Below is a small trained network, with its code and all its weights. Each question gives an input and a target symbol and asks what happens when units are switched off, that is, made to give their printed mean instead of their output.

import numpy as np


def w(rows, s, z=0):
    codes = np.array(rows[::2]) - 128.0
    scale = np.full(codes.shape[1], s)
    scale[-1] = z or s
    return codes * scale


def norm(h):
    return h / np.sqrt((h * h).mean(-1, keepdims=True) + 1e-5)


def softmax(a):
    e = np.exp(a - a.max(-1, keepdims=True))
    return e / e.sum(-1, keepdims=True)


def log_softmax(a):
    a = a - a.max(-1, keepdims=True)
    return a - np.log(np.exp(a).sum(-1, keepdims=True))


def net(x, mask):
    ids = ['ΛΠΣΩαβδεζμξτψ'.index(c) for c in x.split()]
    T = len(ids)
    res = E[ids] + P[:T]
    u = 0
    for l in range(2):
        r = norm(res)
        for j in range(3):
            rows = slice(4 * j, 4 * j + 4)
            q, k, v = (r @ M[l][rows].T for M in (Q, K, V))
            z = softmax(np.where(np.tri(T) > 0, q @ k.T / 4**0.5, -1e9)) @ v
            o = O[l][rows]
            res = res + np.where(mask[u + j], z, o[:, -1]) @ o[:, :-1]
        u += 3
    return log_softmax(norm(res)[-1] @ U[:, :-1].T + U[:, -1])


Q, K, V, O = {}, {}, {}, {}
E = w([
[87,253,128],'Λ',
[96,149,99],'Π',
[96,149,100],'Σ',
[120,133,135],'Ω',
[95,149,98],'α',
[110,87,152],'β',
[110,94,154],'δ',
[114,86,160],'ε',
[122,66,158],'ζ',
[184,165,254],'μ',
[163,114,83],'ξ',
[153,101,75],'τ',
[41,113,72],'ψ',
],0.022)
P = w([
[211,252,20],'0',
[232,112,78],'1',
[232,104,78],'2',
[220,102,87],'3',
[220,98,94],'4',
[222,103,112],'5',
[219,106,135],'6',
[206,66,81],'7',
[214,124,176],'8',
[218,114,190],'9',
[213,113,190],'10',
[204,107,168],'11',
],0.003)
Q[0] = w([
[181,205,146],'0.h0',
[117,129,170],'0.h0',
[61,13,126],'0.h0',
[189,60,150],'0.h0',
[104,154,132],'0.h1',
[142,81,113],'0.h1',
[75,62,119],'0.h1',
[194,122,96],'0.h1',
[197,35,80],'0.h2',
[182,201,183],'0.h2',
[86,210,116],'0.h2',
[139,216,254],'0.h2',
],0.0096)
K[0] = w([
[101,197,233],'0.h0',
[209,129,176],'0.h0',
[154,60,104],'0.h0',
[158,9,221],'0.h0',
[124,178,83],'0.h1',
[177,171,92],'0.h1',
[121,203,122],'0.h1',
[138,111,173],'0.h1',
[233,131,117],'0.h2',
[1,227,102],'0.h2',
[44,137,185],'0.h2',
[80,238,56],'0.h2',
],0.0098)
V[0] = w([
[173,57,153],'0.h0',
[105,55,117],'0.h0',
[100,93,65],'0.h0',
[226,217,164],'0.h0',
[254,240,197],'0.h1',
[72,189,223],'0.h1',
[95,146,168],'0.h1',
[96,189,160],'0.h1',
[167,93,200],'0.h2',
[172,121,170],'0.h2',
[211,97,137],'0.h2',
[154,112,120],'0.h2',
],0.0064)
O[0] = w([
[66,134,196,139],'0.h0',
[161,116,168,164],'0.h0',
[134,146,97,183],'0.h0',
[110,90,140,68],'0.h0',
[131,199,98,62],'0.h1',
[163,176,236,6],'0.h1',
[75,192,189,75],'0.h1',
[136,155,134,85],'0.h1',
[143,117,255,117],'0.h2',
[99,113,154,121],'0.h2',
[162,68,203,192],'0.h2',
[115,102,129,163],'0.h2',
],0.0055,0.0014)
Q[1] = w([
[106,63,191],'1.h0',
[220,76,152],'1.h0',
[33,170,57],'1.h0',
[9,191,71],'1.h0',
[77,151,90],'1.h1',
[89,72,142],'1.h1',
[72,81,135],'1.h1',
[227,200,117],'1.h1',
[178,128,153],'1.h2',
[184,134,162],'1.h2',
[124,137,77],'1.h2',
[72,103,136],'1.h2',
],0.014)
K[1] = w([
[148,140,152],'1.h0',
[232,85,138],'1.h0',
[24,171,75],'1.h0',
[3,144,124],'1.h0',
[125,135,194],'1.h1',
[94,39,100],'1.h1',
[65,156,160],'1.h1',
[231,119,57],'1.h1',
[118,230,195],'1.h2',
[59,168,142],'1.h2',
[210,145,139],'1.h2',
[180,78,142],'1.h2',
],0.012)
V[1] = w([
[94,59,131],'1.h0',
[47,182,151],'1.h0',
[96,137,83],'1.h0',
[125,107,77],'1.h0',
[192,148,135],'1.h1',
[173,142,101],'1.h1',
[186,83,109],'1.h1',
[4,165,89],'1.h1',
[66,121,163],'1.h2',
[180,128,176],'1.h2',
[90,76,94],'1.h2',
[39,124,115],'1.h2',
],0.012)
O[1] = w([
[47,77,74,188],'1.h0',
[23,94,198,58],'1.h0',
[120,90,185,224],'1.h0',
[132,71,135,253],'1.h0',
[148,161,171,82],'1.h1',
[172,169,128,117],'1.h1',
[185,180,193,181],'1.h1',
[74,58,58,142],'1.h1',
[88,142,143,60],'1.h2',
[152,76,75,66],'1.h2',
[128,114,175,224],'1.h2',
[1,233,200,126],'1.h2',
],0.0073,0.003)
U = w([
[81,253,117,36],'Λ',
[122,164,80,6],'Π',
[122,160,75,19],'Σ',
[131,172,92,252],'Ω',
[108,154,80,250],'α',
[116,102,174,84],'β',
[98,123,193,81],'δ',
[115,111,204,51],'ε',
[143,84,193,55],'ζ',
[168,177,216,211],'μ',
[242,92,48,134],'ξ',
[187,64,104,107],'τ',
[53,87,83,146],'ψ',
],0.017,0.0046)

Each question gives the input, a string of symbols that net reads in full, and the target symbol t.
The units are the heads (4 rows each of Q, K, V and O). Each row of codes is followed by its name. A weight is (code - 128) times the scale printed after its matrix; where a second scale follows, it is the last column's (O and U).
mask holds one flag per head, layer by layer. A switched-off head (its flag False) gives its mean, the last column of its rows in O, instead of its output. The means were averaged over made-up inputs and are rounded, as every weight is.
A unit's drop is (log p(t) with every unit on - log p(t) with that unit switched off) / (log p(t) with every unit on - log p(t) with every unit switched off).
The circuit of an input: a set's keep is (log p(t) with only the set's units on - log p(t) with every unit switched off) / (log p(t) with every unit on - log p(t) with every unit switched off). Starting from all 6 units, units are removed one at a time, each time the one whose removal leaves the highest keep (on an exact tie, the one counted first), for as long as the keep stays at least 0.8.
circuit, biggest first: the units of the circuit, biggest drop first
unit that matters most: the unit with the biggest drop
heads that matter: for each layer, one digit per head in row order, 1 if its drop is at least 0.15 and else 0, layers parted by /
drop when u is switched off: that unit's drop, to one decimal
input α ε μ β Σ, target μ: circuit, biggest first	[1.h1, 1.h0]
input ε μ Ω δ Ω ξ α, target ξ: heads that matter	110 / 001
input μ Ω α μ Ω Ω, target μ: circuit, biggest first	[0.h1]
input μ Ω Ω Ω ζ Σ ζ τ τ μ Ω, target τ: circuit, biggest first	[1.h2, 0.h2, 1.h0, 0.h1]
input β ζ α α Ω Ω ξ ξ Π, target ξ: heads that matter	100 / 001
input μ β α ψ Ω Ω β Σ ξ ε, target ξ: heads that matter	111 / 110
input ζ Λ τ α Π, target τ: circuit, biggest first	[1.h2, 0.h0, 1.h0]
input Ω ψ α ξ τ α α Π μ δ ε, target μ: circuit, biggest first	[1.h0, 1.h2]
input ζ μ Ω μ Σ β, target μ: heads that matter	111 / 110
input τ ψ Λ β, target ψ: heads that matter	000 / 111
input ξ α δ Λ ξ δ, target ξ: heads that matter	001 / 100
input δ β μ α Π, target μ: circuit, biggest first	[1.h0, 1.h1]
input Π α Ω μ α α, target μ: circuit, biggest first	[1.h0, 0.h0, 0.h2, 1.h1]
input ζ ξ β ε, target ξ: heads that matter	001 / 100
input Ω ξ ψ ζ μ ξ ζ β, target ξ: heads that matter	000 / 100
input ζ ε μ Π Σ μ δ, target μ: heads that matter	100 / 100
input ζ Ω ζ τ δ τ α, target τ: circuit, biggest first	[1.h2, 1.h0]
input Ω ψ ζ, target ψ: unit that matters most	1.h1
input Λ ψ Ω, target ψ: circuit, biggest first	[0.h2, 1.h0]
input τ Ω Π α τ β Ω Ω τ Ω, target τ: unit that matters most	0.h2
input Ω ξ α μ μ Λ ζ, target μ: circuit, biggest first	[1.h0, 0.h1]
input ψ Ω Ω ξ Λ δ Π ξ Ω, target ξ: heads that matter	100 / 001
input Σ μ τ μ Σ τ ψ μ ξ α, target ξ: heads that matter	100 / 011
input Λ μ Ω τ ε β β ξ ψ ψ δ, target ψ: heads that matter	000 / 011
input ξ α Ω ε μ Ω, target μ: heads that matter	111 / 110
input Ω ψ μ τ δ Ω Ω ψ α ε, target ψ: heads that matter	001 / 010
input Π Π δ ψ β τ β Σ δ Ω ψ ε, target ψ: unit that matters most	1.h1
input Λ τ Ω α ε μ Λ ζ, target μ: circuit, biggest first	[1.h0, 0.h0, 0.h1, 1.h1]
input ψ Λ ξ Ω Π ζ μ Ω δ, target μ: heads that matter	101 / 100
input ε τ Π, target τ: drop when 0.h0 is switched off	0.2
